The symbols move the elements like this.
* | ! § % @ ^ +
DN | JF MD NT TN PN CP
FD | LD PJ LH FT QZ CD
MN | DN ZG QR HH BD JF
QR | NT MN BD JF MD ZC
ML | NZ GN DS HJ JN BL
HH | TN PN JF ML ZC DS
MD | HH BD DN CZ NT TN
BS | PJ FF LZ QZ BR CF
CP | JN TN GN ZF ML HP
MH | MF PC DP LZ CN BR
RP | MM HS CC HZ FQ PC
PP | QR SM QN DN ZG NT
MB | FJ HQ ZB JL SL TB
GR | ZG DZ SM BD PP MD
ZF | HN NZ HP BZ HJ BM
QP | NL JR PQ HT PM TR
MF | BR SG FF FD BS LH
JR | HF SD QP QF PQ HT
LQ | ZL PZ FR SN MZ NC
RL | QZ BR PJ QL FD JM
QF | LQ NB HT GQ TR ZL
SR | SM RH LL ZG DZ MN
PQ | NB QP PM TR HF PZ
MG | DM HN CM CC BZ FQ
DP | FF MH CN BR SG RL
LD | CD CF QL HQ JM MB
FQ | SF CC TL MH MM DP
GH | SL CR HQ QQ MB JD
BR | LH LZ RL LD PJ QL
MZ | DT FR GQ RH ZL SR
NZ | BL GS ZF CM HP BZ
QZ | JM LH CF CR LD GH
CN | BS DP SG RL MF PJ
PZ | GQ TR LQ DT FR SN
ZG | MD QN MN PN QR HH
SD | PM TB JR NB QP QF
HT | FR QF TR ZL PZ DG
BL | BZ HJ HN HS MG RP
CM | HS MG BZ FQ BM TL
QN | BD PP ZG NT MN PN
QQ | SD FJ JD PQ JL PM
TN | DS CZ CP NZ GN ZF
GN | GS CP ML HP DS HJ
LZ | FD BS BR CF RL LD
LH | QL FD QZ CD CF CR
JL | QP JD TB HF SD NL
HZ | CN SF PC FF MH BS
HF | HT PM NL LQ NB FR
MM | PC TL JP CN SF SG
NJ | JL SL FJ JR QQ QP
TR | MZ HT PZ DG LQ DT
DM | FQ BM HS JP RP SF
PJ | CF RL FD JM LH FT
DG | RH ZL DT DZ SN GR
BZ | RP CM BM TL DM MM
SL | JD ZB NJ SD FJ JR
FT | HQ JM CD SL CR NJ
PN | CZ NT HH GN JF ML
CF | FT QZ LD GH QL HQ
TL | HZ FQ MM DP JP CN
CR | ZB CD GH FJ HQ QQ
FF | RL MF BS LH LZ QZ
JP | MH MM SF SG HZ MF
BD | PN QR MD ZC DN CZ
SN | LL DT NC SM RH PP
DT | SR DG SN GR NC SM
GQ | SN MZ ZL SR DG LL
HP | MG ZF HJ BM BL DM
ZC | GN JF CZ JN TN GS
PM | QF PQ HF PZ NL LQ
JF | CP HH ZC DS CZ JN
LL | PP SR DZ MN GR QR
JD | JR QQ JL PM TB HF
NT | ZC DN PN CP HH GN
SG | LZ CN MF PJ FF FD
NL | TR HF NB FR QF MZ
BM | CC BZ DM MM HS JP
HS | TL DM RP SF CC HZ
RH | GR NC SR QN LL ZG
JN | HP DS GS HN NZ MG
CZ | ML ZC TN GS CP NZ
SM | MN GR PP MD QN DN
NC | DZ SN RH PP SR QN
DZ | QN LL GR QR SM BD
FJ | TB NJ QQ QP JD PQ
HQ | NJ GH MB JD ZB JL
CC | JP RP FQ PC TL MH
NB | PZ NL QF MZ HT GQ
JM | GH QL FT ZB CD SL
TB | PQ JL SD NL JR NB
DS | ZF ML JN BL GS HN
ZL | NC GQ DG LL DT DZ
QL | CR LD JM MB FT ZB
CD | MB FT CR NJ GH FJ
HJ | CM HP BL DM HN HS
PC | SG HZ MH BS DP LZ
SF | DP JP HZ MF PC FF
HN | BM BL MG RP CM CC
ZB | QQ MB SL TB NJ SD
GS | HJ JN NZ MG ZF CM
FR | DG LQ MZ NC GQ RH

In the rows, zero is written as 57.

The rows follow the links: the fewer symbols apart two elements are, the more alike their rows tend to be.

Each row is also shifted at random along 8 hidden directions that mean nothing.

Some elements, each with a row of numbers:
CM
 44   54   46   48   57   65   65   58   48   65   58   62   61   64   51   52   56   51   53   56   56   54   54   44   49   57   46   50   63   51   56   51   65   62   59   46   51   64   48   71   54   55
JM
 60   61   45   57   60   69   62   52   50   56   48   59   68   71   64   63   68   53   54   58   57   57   71   62   54   53   42   55   62   47   59   61   55   61   57   63   56   53   52   83   52   42
QP
 50   46   69   50   63   43   61   32   56   47   66   39   48   49   70   56   57   35   64   44   49   56   53   52   56   48   64   53   43   55   63   50   62   43   52   58   51   51   53   41   47   50
MZ
 48   57   64   54   73   62   50   40   59   52   50   50   52   62   59   63   53   39   42   60   42   57   58   49   37   42   49   55   49   41   61   53   56   53   48   52   65   54   57   67   64   39
GN
 62   67   60   61   61   49   68   46   62   55   58   54   56   39   67   60   64   43   56   59   50   48   49   55   53   52   55   56   49   57   61   40   59   52   61   48   60   54   41   46   67   49
MM
 54   67   59   61   58   60   36   57   64   55   42   68   64   66   58   72   51   53   55   63   46   40   63   82   49   69   65   59   59   56   54   60   46   49   52   59   56   62   60   58   52   67
BM
 65   60   58   54   60   69   62   60   58   66   66   55   59   44   58   46   57   28   57   71   66   55   54   41   50   56   50   61   52   58   68   40   63   57   68   46   60   52   47   50   62   45
PQ
 66   64   59   66   63   35   66   41   63   39   63   54   55   51   68   78   60   62   59   41   47   45   53   76   67   61   65   53   41   60   53   60   42   47   48   67   54   58   55   48   55   63
HS
 50   51   54   52   44   57   57   71   54   67   64   64   62   56   57   48   45   55   73   55   70   57   58   61   79   76   65   61   62   74   57   62   58   58   61   57   48   63   63   52   43   71
GR
 66   79   50   68   63   51   76   55   47   53   44   55   64   61   75   71   63   61   44   43   57   52   60   71   52   46   41   58   49   49   61   60   54   62   48   61   59   50   72   76   77   37
PC
 78   78   51   71   52   59   55   71   58   54   44   69   73   58   62   70   58   69   56   55   67   51   63   91   63   64   60   58   49   62   56   70   44   59   56   67   57   50   81   66   65   62
CD
 70   55   56   48   47   73   46   55   67   65   58   53   55   52   54   41   73   57   63   67   62   73   67   47   54   51   54   65   69   48   53   61   61   57   65   64   67   51   44   60   50   53
BS
 62   59   53   56   49   44   75   45   61   52   66   59   65   47   71   60   57   69   70   39   64   57   45   69   74   59   62   45   46   58   50   68   52   51   63   67   47   52   68   62   48   64
PZ
 58   59   75   57   70   61   33   45   68   51   47   47   47   57   47   56   55   48   41   66   40   60   56   53   28   39   60   59   47   41   57   55   57   50   49   53   72   51   59   52   69   49
JP
 56   54   40   53   57   55   65   51   54   56   71   61   59   51   51   72   65   53   57   61   52   36   50   50   58   72   53   45   72   57   52   40   53   61   61   50   46   70   25   50   47   67
NJ
 56   47   50   56   49   61   50   67   61   50   66   69   61   61   58   71   45   56   69   58   61   58   69   67   88   81   61   62   62   70   56   69   39   52   52   70   51   66   56   59   40   70
SG
 60   52   58   60   61   50   64   63   47   48   66   52   61   55   48   59   49   57   57   54   66   49   43   55   53   55   60   40   45   61   60   48   58   58   63   53   43   49   66   46   58   59
BL
 55   75   60   63   62   57   45   55   66   51   43   68   61   64   49   70   52   63   44   59   37   43   50   72   34   56   57   53   50   45   49   57   50   50   52   52   61   62   54   65   67   64
MD
 40   46   59   47   49   60   48   62   53   65   48   55   46   60   52   39   53   68   53   52   55   71   54   42   46   45   57   59   66   50   54   62   70   57   55   51   57   57   68   58   59   58
MG
 54   63   54   65   69   61   62   74   42   53   55   62   64   68   42   63   44   46   43   64   60   43   51   54   42   58   47   48   45   60   66   42   58   63   58   43   50   57   60   60   70   50
MF
 61   48   57   52   53   61   52   59   61   58   67   56   58   47   50   52   55   54   63   66   65   57   51   49   60   60   63   50   59   60   57   52   56   57   67   56   54   53   54   45   50   64
SN
 43   46   67   51   54   58   46   62   55   67   55   50   47   63   53   40   46   56   59   59   61   69   61   46   61   56   62   67   63   61   57   64   65   61   53   55   62   58   67   53   53   55
PM
 54   45   53   50   60   67   55   56   48   62   55   49   54   60   59   50   64   43   58   59   62   69   73   48   61   51   53   63   61   57   67   56   64   63   53   56   59   53   58   62   52   45
PN
 60   69   55   62   58   77   29   61   82   64   35   80   56   52   60   65   60   55   44   80   42   57   72   66   51   63   55   78   68   50   53   61   38   52   53   59   80   64   51   65   67   59
SL
 45   40   36   43   52   56   77   45   48   51   75   60   58   62   61   67   61   59   64   42   54   57   58   44   74   65   46   46   69   52   51   59   54   57   54   62   41   68   37   73   36   60
SR
 56   54   60   57   60   65   46   70   54   68   52   52   47   63   44   43   58   59   46   71   60   62   62   40   47   54   52   69   70   58   58   52   63   69   55   51   67   59   53   51   65   50
CF
 50   43   56   55   56   58   55   63   47   60   58   53   56   72   45   44   58   65   61   60   65   59   58   47   55   58   58   51   63   60   55   56   64   64   64   56   49   56   53   55   44   58
CC
 49   56   49   50   51   63   62   60   47   69   51   61   65   65   66   49   56   50   64   50   65   58   63   62   61   61   55   59   60   59   60   62   64   59   59   56   49   58   67   70   47   56
HJ
 64   74   67   59   58   69   45   51   72   56   47   61   65   45   66   63   53   29   55   69   48   54   60   68   46   53   55   63   48   50   64   51   55   46   57   52   69   51   54   61   67   47
QQ
 61   48   58   57   57   69   40   71   62   57   57   64   54   63   52   56   51   50   60   70   63   64   72   58   67   68   60   70   58   64   62   63   46   54   55   64   62   57   61   54   50   60
NZ
 60   67   49   51   46   62   62   43   70   62   57   62   62   39   67   60   70   52   62   58   46   58   59   59   62   58   52   59   69   49   50   55   59   55   60   54   64   63   33   66   56   59

From each start, follow one symbol. Which element do you reach?
Answers are names.
new walk
 62   55   60   58   61   41   69   47   49   44   68   42   53   59   50   56   63   65   57   47   55   50   42   50   43   46   55   41   47   50   54   48   63   53   61   56   47   50   46   46   56   54
^	CR
new walk
 50   44   56   51   62   72   47   54   56   64   54   56   57   67   52   47   61   44   56   73   60   58   64   43   48   55   53   57   64   53   61   50   61   60   64   53   58   55   45   60   45   48
%	QZ
new walk
 73   68   59   68   61   54   55   56   64   49   54   59   62   60   57   65   62   62   56   63   57   48   58   70   54   60   57   56   50   57   55   57   45   54   61   64   60   52   51   54   58   56
%	QL
new walk
 67   71   57   69   63   55   52   64   65   58   52   62   53   59   52   64   58   71   44   65   53   51   58   61   55   62   54   68   59   58   51   60   43   64   51   60   70   62   54   56   71   57
^	SR
new walk
 77   66   58   68   75   58   51   49   66   44   59   54   53   48   54   77   68   42   41   71   45   44   62   59   46   55   53   60   49   53   62   41   41   56   52   57   69   55   38   46   70   48
^	NB
new walk
 38   50   53   52   60   48   75   48   44   51   58   53   55   54   70   62   50   46   53   42   52   54   48   46   56   47   47   46   52   53   63   48   65   53   53   49   45   56   61   61   60   45
+	CP
new walk
 66   56   61   55   56   66   45   56   68   57   55   59   54   57   61   53   59   52   59   61   58   66   66   60   57   55   59   67   51   53   58   66   48   48   56   67   65   52   63   59   54   55
+	PQ
new walk
 29   33   64   47   58   55   43   60   51   59   64   52   45   68   41   51   37   53   59   61   52   59   56   37   64   66   62   57   70   63   55   56   62   61   50   50   52   70   51   48   43   64
@	DZ
new walk
 71   78   53   75   64   47   57   62   65   48   54   65   57   56   55   83   58   71   42   62   47   37   56   73   59   70   53   62   59   59   50   54   35   61   48   61   66   66   46   53   73   60
+	QR
new walk
 62   65   52   60   67   45   68   29   66   44   58   59   54   56   72   76   70   60   51   42   39   45   54   67   51   53   54   53   45   43   50   59   41   45   49   67   58   60   46   64   54   56
§	JL
new walk
 65   56   46   62   53   65   54   81   45   60   54   64   65   64   39   56   56   72   54   64   73   56   59   60   58   63   56   51   62   64   57   58   55   70   62   56   51   55   69   59   59   65
%	CN
new walk
 54   53   47   59   63   62   50   61   48   54   49   61   56   72   45   68   62   67   47   58   51   57   70   61   57   59   53   57   66   55   54   62   51   68   46   58   58   64   55   68   56   59
§	HF
new walk
 63   72   65   60   57   57   51   55   62   64   46   59   59   57   63   48   57   54   56   55   57   53   53   70   40   51   62   62   44   53   57   61   58   49   60   57   61   50   72   56   62   57
%	CC
new walk
 49   60   60   51   56   73   37   56   66   60   48   63   60   55   52   60   52   35   54   74   43   54   64   56   47   60   55   60   66   51   59   49   59   53   56   47   64   61   41   61   57   55
%	HJ
new walk
 58   53   64   60   57   52   55   65   48   57   47   54   53   73   55   41   53   72   57   42   67   70   59   64   51   45   62   61   39   58   59   74   59   54   53   65   54   46   90   60   57   56
!	JR
new walk
 33   46   66   52   59   52   37   49   59   46   53   58   53   70   51   72   36   57   56   52   38   55   59   65   62   64   66   52   60   56   51   68   51   51   41   59   53   67   61   60   46   67
§	PZ
new walk
 51   51   56   53   58   49   52   45   58   50   59   52   51   58   52   66   60   65   57   48   44   58   59   60   60   56   62   52   62   53   49   62   54   56   47   60   56   63   50   57   50   65
@	MZ
new walk
 55   50   56   62   61   36   80   56   42   49   67   50   58   65   50   52   55   77   59   41   68   50   37   53   56   54   59   37   42   62   52   54   60   61   65   56   39   52   64   50   52   61
@	JM
new walk
 58   51   65   59   67   58   51   54   59   54   57   53   56   60   49   50   54   50   54   67   60   52   49   50   42   51   59   50   46   55   61   48   56   54   66   53   56   49   57   46   55   52
@	QL
